Below is a small trained network, with its code and all its weights. Each question gives an input and a target symbol and asks what happens when units are switched off, that is, made to give their printed mean instead of their output.

import numpy as np


def w(rows, s, z=0):
    codes = np.array(rows[::2]) - 128.0
    scale = np.full(codes.shape[1], s)
    scale[-1] = z or s
    return codes * scale


def norm(h):
    return h / np.sqrt((h * h).mean(-1, keepdims=True) + 1e-5)


def f(y):
    return y / 2 * (1 + np.tanh(0.7978845608 * (y + 0.044715 * y**3)))


def softmax(a):
    e = np.exp(a - a.max(-1, keepdims=True))
    return e / e.sum(-1, keepdims=True)


def log_softmax(a):
    a = a - a.max(-1, keepdims=True)
    return a - np.log(np.exp(a).sum(-1, keepdims=True))


def net(x, mask):
    ids = ['Φαβδεξτ'.index(c) for c in x.split()]
    T = len(ids)
    res = E[ids] + P[:T]
    u = 0
    for l in range(2):
        r = norm(res)
        for j in range(2):
            rows = slice(2 * j, 2 * j + 2)
            q, k, v = (r @ M[l][rows].T for M in (Q, K, V))
            z = softmax(np.where(np.tri(T) > 0, q @ k.T / 2**0.5, -1e9)) @ v
            o = O[l][rows]
            res = res + np.where(mask[u + j], z, o[:, -1]) @ o[:, :-1]
        u += 2
        y = f(norm(res) @ A[l][:, :-1].T + A[l][:, -1])
        res = res + np.where(mask[u : u + 8], y, B[l][:, -1]) @ B[l][:, :-1]
        u += 8
    return log_softmax(norm(res)[-1] @ U[:, :-1].T + U[:, -1])


Q, K, V, O, A, B = {}, {}, {}, {}, {}, {}
E = w([
[198,190,107,163],'Φ',
[138,118,102,58],'α',
[167,96,144,129],'β',
[153,118,162,139],'δ',
[142,7,121,211],'ε',
[139,2,119,249],'ξ',
[174,37,253,48],'τ',
],0.013)
P = w([
[99,249,15,164],'0',
[201,156,70,175],'1',
[224,145,102,205],'2',
[185,97,146,181],'3',
[174,73,174,161],'4',
[173,119,196,169],'5',
[172,119,213,153],'6',
[144,94,212,136],'7',
[150,136,236,155],'8',
[137,103,223,134],'9',
[138,161,255,148],'10',
[117,134,233,151],'11',
[122,141,220,141],'12',
[165,175,226,129],'13',
],0.005)
Q[0] = w([
[166,12,134,156],'L0H0',
[111,248,231,218],'L0H0',
[255,213,118,195],'L0H1',
[184,87,32,32],'L0H1',
],0.0048)
K[0] = w([
[27,147,146,84],'L0H0',
[141,83,140,65],'L0H0',
[2,73,148,187],'L0H1',
[79,103,68,89],'L0H1',
],0.0077)
V[0] = w([
[119,90,207,129],'L0H0',
[163,109,98,60],'L0H0',
[115,65,147,74],'L0H1',
[254,134,163,157],'L0H1',
],0.008)
O[0] = w([
[240,27,115,81,200],'L0H0',
[222,90,19,3,151],'L0H0',
[136,166,154,147,160],'L0H1',
[168,129,22,99,255],'L0H1',
],0.0055,0.0079)
A[0] = w([
[165,91,123,210,250],'L0N0',
[219,71,78,96,204],'L0N1',
[50,123,140,143,134],'L0N2',
[133,100,190,75,139],'L0N3',
[53,114,128,126,64],'L0N4',
[255,190,111,131,182],'L0N5',
[141,175,114,160,159],'L0N6',
[137,85,193,121,101],'L0N7',
],0.0083,0.002)
B[0] = w([
[122,168,116,6,173],'L0N0',
[203,173,82,150,253],'L0N1',
[143,111,161,60,115],'L0N2',
[93,108,80,154,170],'L0N3',
[68,87,208,36,115],'L0N4',
[86,2,128,127,210],'L0N5',
[78,112,212,69,127],'L0N6',
[81,158,84,90,160],'L0N7',
],0.0065,0.011)
Q[1] = w([
[200,132,133,122],'L1H0',
[40,99,162,231],'L1H0',
[30,130,179,111],'L1H1',
[2,144,115,195],'L1H1',
],0.0095)
K[1] = w([
[82,102,41,255],'L1H0',
[236,98,94,131],'L1H0',
[180,73,103,131],'L1H1',
[183,59,51,168],'L1H1',
],0.0091)
V[1] = w([
[2,161,93,143],'L1H0',
[207,159,191,80],'L1H0',
[57,101,172,69],'L1H1',
[58,211,186,130],'L1H1',
],0.0076)
O[1] = w([
[86,99,54,119,46],'L1H0',
[255,97,177,163,125],'L1H0',
[154,58,131,81,87],'L1H1',
[171,16,82,127,3],'L1H1',
],0.0099,0.006)
A[1] = w([
[174,140,162,208,79],'L1N0',
[210,55,52,151,250],'L1N1',
[129,171,42,171,182],'L1N2',
[28,84,98,180,211],'L1N3',
[72,217,75,116,191],'L1N4',
[240,96,93,72,117],'L1N5',
[148,157,140,100,95],'L1N6',
[1,23,128,142,253],'L1N7',
],0.0079,0.0023)
B[1] = w([
[138,154,65,161,170],'L1N0',
[128,215,173,74,240],'L1N1',
[65,132,184,65,156],'L1N2',
[180,185,152,207,139],'L1N3',
[118,120,204,76,157],'L1N4',
[96,253,128,133,254],'L1N5',
[76,69,186,165,152],'L1N6',
[158,162,133,215,160],'L1N7',
],0.0074,0.0058)
U = w([
[94,197,32,161,132],'Φ',
[172,125,133,55,240],'α',
[129,95,170,76,175],'β',
[131,18,37,170,129],'δ',
[2,42,172,138,2],'ε',
[10,23,157,181,62],'ξ',
[179,122,209,237,33],'τ',
],0.0084,0.0032)

Each question gives the input, a string of symbols that net reads in full, and the target symbol t.
The units are the heads (2 rows each of Q, K, V and O) and the neurons (one row each of A and B). Each row of codes is followed by its name. A weight is (code - 128) times the scale printed after its matrix; where a second scale follows, it is the last column's (O, A, B and U).
mask holds one flag per unit, layer by layer, with each layer's heads first. A switched-off unit (its flag False) gives its mean, the last column of its rows in O or B, instead of its output. The means were averaged over made-up inputs and are rounded, as every weight is.
A unit's drop is (log p(t) with every unit on - log p(t) with that unit switched off) / (log p(t) with every unit on - log p(t) with every unit switched off).
The circuit of an input: a set's keep is (log p(t) with only the set's units on - log p(t) with every unit switched off) / (log p(t) with every unit on - log p(t) with every unit switched off). Starting from the 12 units with the biggest drops (on a tie, the unit counted first), units are removed one at a time, each time the one whose removal leaves the highest keep (on an exact tie, the one counted first), for as long as the keep stays at least 0.8.
units of the circuit, in order: the units of the circuit, biggest drop first
top k neurons: the k neurons with the biggest drops, biggest first
top k neurons in layer l: the k neurons of layer l with the biggest drops, biggest first
heads that matter: for each layer, one digit per head in row order, 1 if its drop is at least 0.15 and else 0, layers parted by /
input δ τ Φ τ δ τ Φ β Φ, target δ: units of the circuit, in order => [L1H1; L0H0; L0N1; L0N5]
input Φ τ β τ ε, target Φ: units of the circuit, in order => [L0H0; L1H0; L0N1; L0N0]
input δ ε τ δ τ ε ξ β ε, target δ: units of the circuit, in order => [L1H1; L0H0; L0N1; L0N6]
input Φ τ ε α ξ, target Φ: units of the circuit, in order => [L0H0; L0N0]
input δ δ τ, target δ: units of the circuit, in order => [L0H0; L1H1; L1H0; L0N6]
input δ τ Φ β ξ δ τ α, target δ: units of the circuit, in order => [L0H0; L0N1; L1H1; L0N6]
input τ τ τ τ τ Φ Φ α δ τ Φ τ, target τ: units of the circuit, in order => [L1H0; L0N0]
input Φ Φ δ Φ τ, target Φ: top neuron => [L0N6]
input δ τ Φ τ ξ τ τ ε τ Φ τ τ Φ ε, target δ: units of the circuit, in order => [L1H1; L0H0; L0N1]
input τ τ Φ Φ Φ τ, target τ: heads that matter => 00 / 11
input δ τ τ β τ δ, target δ: top 2 neurons => [L0N1; L0N5]
input δ Φ δ Φ ξ Φ ε τ ε τ δ τ δ, target δ: units of the circuit, in order => [L1H1; L0H0; L0N1; L0N6]
input Φ τ τ α ξ, target Φ: top 4 neurons => [L0N0; L0N6; L0N5; L0N1]
input β Φ ε τ Φ, target β: heads that matter => 11 / 10
input β Φ τ τ τ τ Φ ε Φ, target β: heads that matter => 11 / 11
input α ε Φ δ ξ, target α: top 2 neurons => [L0N0; L0N5]
input τ ε Φ τ Φ ε Φ, target τ: heads that matter => 00 / 11
input τ τ β Φ ξ α ε ξ Φ Φ, target τ: top 2 neurons in layer 0 => [L0N5; L0N7]
input β δ τ τ τ Φ τ τ τ Φ τ τ τ ξ, target α: top 2 neurons in layer 0 => [L0N0; L0N1]
input δ τ ε τ δ α Φ ξ τ α ε, target α: top 2 neurons => [L1N1; L0N3]
input δ δ Φ ξ β, target δ: top 2 neurons in layer 0 => [L0N1; L0N6]
input Φ τ β β β τ ε, target Φ: top neuron => [L0N6]
